The symbols move the nodes like this.
pas γ gek
pas ψ zaf
pas τ sir
zib γ kav
zib ψ vut
zib τ muk
kuf γ ber
kuf ψ pek
kuf τ ped
gaf γ bes
gaf ψ muk
gaf τ vut
sir γ pas
sir ψ bug
sir τ nem
zud γ mab
zud ψ tof
zud τ pud
kib γ lag
kib ψ rab
kib τ kap
loz γ bep
loz ψ bev
loz τ rir
zap γ kub
zap ψ ped
zap τ pek
rig γ bon
rig ψ nem
rig τ bug
rir γ loz
rir ψ kos
rir τ siz
muk γ zib
muk ψ gaf
muk τ taf
nug γ duv
nug ψ siz
nug τ kos
sav γ siz
sav ψ duv
sav τ tun
ber γ nem
ber ψ bon
ber τ kuf
bep γ ren
bep ψ ful
bep τ loz
lol γ taf
lol ψ lil
lol τ pom
kub γ pud
kub ψ fof
kub τ zap
dil γ rab
dil ψ lag
dil τ kav
duv γ kap
duv ψ sav
duv τ nug
vam γ fof
vam ψ pud
vam τ tof
tof γ vam
tof ψ zud
tof τ ren
pom γ lol
pom ψ lis
pom τ gek
siz γ rir
siz ψ nug
siz τ sav
ful γ bev
ful ψ bep
ful τ mab
bev γ kos
bev ψ loz
bev τ ful
mov γ vut
mov ψ kav
mov τ lag
pek γ zap
pek ψ kuf
pek τ bon
tun γ sav
tun ψ kap
tun τ rab
sot γ zaf
sot ψ gek
sot τ lis
kav γ dil
kav ψ mov
kav τ zib
ped γ kuf
ped ψ zap
ped τ fof
mab γ ful
mab ψ ren
mab τ zud
fof γ ped
fof ψ kub
fof τ vam
ren γ tof
ren ψ mab
ren τ bep
zaf γ bug
zaf ψ pas
zaf τ sot
lis γ sot
lis ψ pom
lis τ lil
gek γ pom
gek ψ sot
gek τ pas
rab γ tun
rab ψ kib
rab τ dil
pud γ zud
pud ψ vam
pud τ kub
kap γ kib
kap ψ tun
kap τ duv
kos γ nug
kos ψ rir
kos τ bev
lag γ mov
lag ψ dil
lag τ kib
bon γ pek
bon ψ ber
bon τ rig
taf γ muk
taf ψ bes
taf τ lol
nem γ sir
nem ψ rig
nem τ ber
vut γ gaf
vut ψ zib
vut τ mov
bug γ rig
bug ψ sir
bug τ zaf
bes γ lil
bes ψ taf
bes τ gaf
lil γ lis
lil ψ lol
lil τ bes

The rows follow the links: the fewer symbols apart two nodes are, the more alike their rows tend to be.

Each row is also shifted at random along 7 hidden directions that mean nothing.

Rows with their nodes:
-7 9 -2 11 -25 -25 28 -4 19 42 11 27 9 20 -6 11 11 10 -6 5 5 -10 12 5 17 -46 -15 17 -5 18 -10 7 -24 -17 -38 -19 -39 -23 16 -15 -9 14 -21 -14 -24 -11 -31 0 22 31 -15 7 -25 20 -11 -7 -14 14 -20 26 -37 0 -26 -29 -11: vut
-16 21 29 0 31 -24 25 34 -32 -45 -8 -13 22 -28 -21 -50 41 5 -25 -29 -14 -34 -11 -9 -9 66 -65 -43 -10 -4 -8 -1 8 -53 22 25 25 -24 44 10 2 -18 21 18 13 11 -13 3 1 -25 23 -14 2 2 -45 61 -23 -3 11 15 11 -40 44 9 -8: ful
-21 11 10 -5 16 -57 79 45 6 24 22 -6 15 16 1 -13 22 30 7 -29 -3 -28 22 -22 26 16 -54 -27 -20 1 -46 -12 -11 -19 8 4 4 -41 24 8 4 25 23 8 8 7 -19 20 -4 -22 -4 -16 -10 34 -29 40 -16 3 -38 34 -16 -37 1 13 15: lil
24 4 7 -5 -6 40 -58 -26 21 -18 -21 6 -3 1 13 -6 -12 -16 -45 20 -28 -17 -7 0 -4 17 54 1 -50 22 13 -46 3 -27 15 1 -8 22 -32 45 0 -3 -40 -7 -6 -40 -6 0 7 15 -2 13 20 -43 26 -6 -3 15 -9 -42 -22 17 1 -3 -4: ber
-24 -4 12 5 -9 -33 17 -11 28 25 41 23 -27 6 -35 23 27 21 -31 33 -3 -30 18 -8 35 -59 -8 48 -11 56 -1 16 -60 -56 20 -8 -18 -36 16 -6 -7 27 -71 -19 -4 -27 -5 -66 5 -15 -23 -15 -39 20 -28 -2 -35 34 -3 32 -39 -13 -47 22 5: bes
-8 -7 -2 -4 24 -1 12 26 4 -10 0 -12 -13 -8 33 -7 -29 18 36 -37 41 8 18 2 1 5 40 -2 25 -13 4 0 12 55 2 2 12 22 -3 2 -1 -6 9 36 20 -3 14 5 -17 -48 6 -26 0 6 -6 18 18 -33 -36 36 -4 -12 -23 6 -9: tof
-9 -4 31 -6 -18 -60 21 38 5 -1 7 5 17 21 -36 -16 32 16 -62 -13 -32 -17 -16 -49 39 25 -82 -11 -19 7 -33 13 -2 -38 25 -4 -8 -39 13 8 16 47 2 -30 -60 -19 -24 1 8 14 13 19 12 -20 -26 7 -25 38 66 34 -12 -31 -9 6 -14: siz
11 -20 -45 -11 20 -17 -31 3 -63 12 13 -3 -11 -2 -22 8 -16 -1 -7 4 5 42 -17 -11 -14 1 -2 7 19 -61 -8 16 1 37 1 19 16 16 -28 -26 -11 8 41 3 17 50 38 3 -36 16 -21 17 26 -9 25 -32 16 11 68 36 46 29 -19 26 20: kav
14 -16 21 -21 -19 11 42 -19 49 -13 -22 15 -4 39 38 35 -30 32 -5 -10 -41 -2 9 -11 56 -43 28 -1 -41 31 -28 2 -3 -21 39 -9 2 -8 -19 6 12 39 -2 -3 -16 -52 29 39 -11 11 24 -17 -1 -1 20 -22 14 12 -54 -53 -28 22 -16 15 1: bon
11 -13 6 -10 26 15 -4 -7 -29 -55 -21 4 -16 -24 -14 2 -13 1 -16 -5 -14 14 -18 -5 2 -10 6 -10 3 -18 -3 28 0 -15 39 27 30 20 -19 -20 -8 -15 19 10 14 -3 44 -13 -26 -21 29 0 6 -8 4 -14 12 -3 16 -5 48 23 9 38 0: fof
17 -7 -29 4 -31 4 -49 -40 17 45 9 9 10 23 30 12 -30 -21 -6 11 17 6 6 25 -9 -23 61 28 -6 -4 23 -24 -3 39 -57 -19 -37 9 2 26 -13 5 -33 -20 -6 -5 -26 11 21 43 -46 16 0 -17 31 -21 8 8 -7 -3 -54 17 -55 -45 -9: lag
-15 -17 12 -4 18 7 -72 20 -10 -9 21 -21 -24 -30 -28 -15 -8 -12 -16 15 38 0 -8 -12 -27 40 31 24 29 4 35 -5 0 32 34 -2 23 27 -19 20 7 8 -49 6 7 -9 8 -51 3 -53 -9 -4 9 -28 -19 -3 0 -5 49 52 12 -23 -25 25 -3: ren
6 4 -14 -5 -27 5 3 -14 5 39 4 23 7 14 5 12 8 -12 0 8 -14 -2 2 14 -10 -30 -20 20 4 -2 -3 8 -2 -4 -36 -11 -35 -14 5 -5 -5 1 3 -17 -22 16 -21 5 20 44 -14 25 -6 7 3 -13 -8 2 4 -24 -5 17 2 -28 -4: mov
-1 -1 23 6 -44 48 2 -24 51 3 -20 30 -24 3 0 30 -12 -9 20 27 0 -14 14 14 12 -71 23 52 22 46 18 36 -2 -9 -5 -28 -34 13 -10 -11 1 6 -40 -6 -39 -46 2 -26 24 6 24 1 -25 -2 0 -35 -7 -18 -23 -40 -6 18 -6 -14 -20: kub
20 13 8 -16 3 2 25 -1 -8 -37 -45 4 24 13 17 -16 -19 7 -7 -34 -11 9 -20 -4 14 19 9 -54 -62 -15 -32 -34 14 -25 -3 17 8 16 -6 -5 1 -7 45 17 -1 -30 15 41 -20 17 29 -8 18 -9 21 16 14 8 -63 17 -2 14 34 -12 -20: kuf
-14 21 21 20 9 -3 -51 7 2 -11 0 -16 3 -32 -11 -24 7 -24 14 1 47 -18 -1 10 -33 40 10 7 36 8 51 0 1 5 -29 -6 -2 11 37 29 6 -26 -42 1 -5 -5 -31 -40 24 -35 -5 -21 -18 -8 -19 23 -9 -15 14 53 -35 -42 7 -39 -32: mab
27 -2 2 -18 9 7 -53 -48 9 -2 15 0 15 10 16 9 1 -9 -68 23 -41 -12 -12 15 6 25 46 -8 -62 29 7 -57 -11 -38 22 11 13 -16 4 56 -9 12 -45 -14 26 -20 -7 13 0 17 -34 0 13 -41 34 0 2 41 10 -52 -59 10 -38 0 14: kap
-15 -9 -14 5 0 34 -20 1 52 29 29 -24 -49 8 0 15 -13 -5 40 52 9 3 41 10 -10 12 76 18 -25 40 14 -52 -16 16 29 -29 9 20 -48 17 19 3 -66 10 39 -11 20 -20 -5 -57 -32 -28 -14 15 0 -13 -12 -1 -78 -24 -8 -7 -3 37 31: lis
11 -23 -8 -1 -6 -34 36 -9 -12 4 -5 -4 28 14 48 43 -36 29 47 -46 3 23 -17 5 20 -39 -18 -24 54 -35 -2 55 23 50 -28 20 3 -16 53 -3 5 11 56 -8 -10 9 16 47 -4 18 23 -19 -12 16 26 -26 47 -13 26 -4 -39 -3 -19 -35 -14: rig
6 -1 -27 -1 -14 5 -11 -1 2 26 -14 -12 10 26 20 7 -16 1 39 8 -24 17 -10 5 -21 30 -3 -26 -3 -19 -8 -25 25 27 -28 -12 -4 -3 -1 20 20 13 19 -8 -2 19 8 50 -2 29 -6 7 18 10 38 -30 18 9 4 -32 -7 13 42 -11 6: rab
-1 9 0 22 -5 39 -62 -34 1 17 29 -3 3 -28 11 3 28 -37 -11 42 -6 -35 26 30 -44 2 2 49 49 28 62 9 10 8 -30 -25 -18 -26 28 42 -11 -24 -56 -26 -10 27 -53 -30 53 -1 -32 16 -8 -24 -8 5 -27 -27 66 -100 -24 -8 -11 -22 7: gek

Start, symbols taken left to right, then the node you end at.
Answers are names.
19 8 16 7 -14 4 -46 -23 16 -3 -5 12 16 15 31 -4 -4 -8 -51 -11 -8 -23 9 4 15 0 32 12 -28 11 8 -42 22 8 -27 1 -28 -1 -12 47 -14 12 -19 -8 -28 -36 -38 20 15 26 -14 18 18 -54 24 13 -2 0 12 -40 -47 4 -44 -25 -16
ψ γ τ ψ γ τ: nem
-18 -11 17 16 -21 -25 9 11 27 26 12 5 15 6 15 8 13 17 16 -19 -8 -25 18 -4 8 -13 -43 17 59 20 11 26 15 21 -16 -26 -19 -44 44 32 15 33 -14 -25 -46 -4 -44 13 38 -5 6 1 -16 3 -14 -6 -11 -19 51 -42 -41 -31 -17 -25 -7
γ γ τ τ γ ψ: bev
24 -20 -27 -5 -9 -10 3 -48 -26 6 9 31 -1 10 6 24 -14 4 -40 -8 7 17 -10 4 25 -85 17 39 11 -29 -12 33 -8 14 -26 15 -18 0 -15 -40 -37 7 30 -9 -11 10 4 0 -17 62 -23 28 2 -17 24 -20 10 8 36 0 7 38 -72 -12 1
γ ψ γ τ τ γ: dil
-5 8 14 -5 -35 -18 18 17 25 12 -24 -2 14 24 -24 -5 22 5 3 13 -43 1 -28 -18 9 39 -56 -39 -35 24 -25 -16 -6 -52 2 -21 -9 -21 16 8 42 23 -7 -23 -33 -13 -5 19 17 20 17 8 0 18 -3 -11 -17 35 -9 10 -19 -21 66 -13 -11
ψ γ γ ψ ψ ψ: rab
6 -10 28 -6 -35 -4 -20 -1 47 -2 -15 13 -6 31 19 2 -25 5 -32 -11 -11 -9 -2 -17 40 -3 49 4 -48 35 -8 -29 -1 4 8 -14 -26 17 -31 33 11 40 -44 1 -42 -69 -9 8 8 12 4 8 11 -32 10 -8 1 18 -26 24 -39 0 -36 -15 -23
ψ γ τ ψ γ: kub
-18 3 15 3 4 32 21 36 31 7 5 -14 -11 -8 24 -12 -1 -11 45 -3 5 -14 36 1 -16 33 8 1 16 18 1 -11 26 40 14 -25 7 4 -17 21 18 3 -16 17 5 -3 -14 12 20 -42 12 -15 3 6 -21 17 0 -41 -31 -48 14 -24 25 17 12
τ τ γ ψ τ: ful
-17 -7 6 4 -10 -12 7 43 19 16 8 0 -13 6 -8 -11 -3 4 13 -23 37 2 21 -24 15 1 11 19 20 -9 -13 0 15 54 -1 -19 -14 25 -33 -14 4 20 -7 17 -25 -4 -18 -8 10 -19 6 6 1 -2 -17 4 -13 -20 4 48 24 -16 -25 2 -1
ψ γ γ ψ ψ: nug
12 -1 -20 -2 -18 15 43 -33 31 16 -19 2 0 27 14 44 -19 15 46 31 -46 12 -5 23 7 -20 5 -24 -31 23 -8 -10 -23 -45 1 -12 3 -22 27 6 21 -1 -3 -17 28 -5 31 25 -7 9 -1 -29 -12 38 28 -27 11 25 -67 -50 -37 22 51 -4 9
τ γ τ ψ: mov
4 17 -12 7 27 18 1 -9 -35 -30 -15 -20 7 -34 0 -13 9 -13 35 -6 16 9 -12 19 -37 23 -11 -25 33 -30 17 13 15 -4 -15 17 25 12 20 -21 -6 -58 43 15 46 47 11 0 -12 -9 16 -17 -3 15 2 11 12 -20 -9 -7 29 -2 56 -7 6
τ τ τ ψ ψ τ: zud
-11 4 -2 -4 27 -14 -52 4 -15 16 54 -14 -18 -10 -9 -18 5 -18 -57 13 20 -20 19 -11 -1 32 36 35 -23 9 4 -43 -17 14 18 8 6 8 -28 25 -27 8 -44 10 20 2 -23 -41 -8 -29 -54 12 10 -32 -9 38 -23 9 20 30 3 -9 -74 25 19
τ τ ψ γ τ: sot
4 -12 3 -14 -9 29 59 -7 61 -4 -16 -2 -19 29 37 34 -33 30 55 8 -21 14 18 8 33 -20 54 -27 -44 34 -24 -26 -5 -9 38 -13 16 12 -18 -4 25 9 3 11 30 -33 50 36 -20 -19 16 -44 -12 39 23 -19 25 8 -126 -42 -21 8 24 23 27
τ ψ γ γ γ: lol
-12 8 -31 4 26 -29 12 31 -22 19 22 -18 -9 -1 -8 -18 -19 -8 24 -21 75 31 3 0 -5 20 44 -7 -21 -37 -14 -39 -14 45 -36 10 -1 42 -31 -47 -15 -32 18 40 45 25 5 -17 -26 -9 -42 -7 2 27 -6 37 10 -4 -69 134 23 -9 -30 3 7
γ τ ψ ψ: taf
18 8 -11 -3 22 35 -21 -21 -12 -26 -10 -22 1 -15 10 -4 0 -16 12 18 -10 8 -4 23 -21 27 35 -25 -23 -1 14 -35 13 -11 13 17 29 18 -9 14 -6 -35 8 15 54 14 17 9 -17 -11 -8 -15 11 -7 18 6 17 -7 -36 -45 12 12 26 10 17
γ τ τ τ: bev
5 7 9 9 -17 40 11 -11 13 -5 1 27 -16 -8 -20 -1 35 -24 -30 19 -13 -19 29 3 8 -38 -13 47 -8 13 -13 15 -3 -21 4 -11 -14 7 -40 -36 -26 -9 -2 3 -21 6 -19 -19 15 33 6 33 -1 -12 -15 11 -25 -17 -1 -62 65 20 0 13 17
ψ τ τ ψ γ: lol
4 14 37 5 -24 -5 36 -30 38 -12 -22 27 17 16 -2 -1 12 3 -18 0 6 -20 -6 4 36 -41 9 1 -52 40 -7 -11 -29 -66 -23 -8 -25 3 13 -12 -3 -12 -18 -2 -20 -46 -23 -12 20 41 5 2 -19 9 -7 23 -7 23 -68 20 -43 -2 -3 -35 -28
ψ ψ γ τ: sir
-3 -16 6 -3 7 11 1 -18 10 -19 -2 -6 -14 -10 31 15 -44 9 34 -12 31 13 8 18 7 -37 53 12 27 1 25 22 -5 29 0 10 16 26 13 -1 -4 -10 -8 13 24 -22 33 -8 -14 -37 13 -37 -19 10 15 -12 24 -13 -36 17 -26 2 -28 -3 -11
τ ψ γ ψ: ren
9 6 1 22 23 29 30 -29 9 -14 4 -11 -1 -25 56 10 2 4 47 -14 15 -20 48 38 -19 -29 25 11 36 -5 25 22 11 25 -15 10 6 -11 36 9 -19 -34 17 19 31 18 -6 13 8 -27 6 -32 -24 13 -1 17 6 -56 -37 -82 -14 2 -5 -12 10
τ γ τ: ful
-2 -9 -15 -8 20 1 22 -39 -38 -19 19 0 -11 -15 -36 27 17 13 -5 42 -35 13 -22 7 -12 -33 -39 6 19 8 7 55 -37 -63 40 23 31 -33 37 -35 -2 -7 7 -15 37 37 43 -30 -28 -2 -4 -19 -22 28 -1 -25 -4 31 34 -31 15 17 20 43 26
ψ ψ ψ ψ ψ: vut
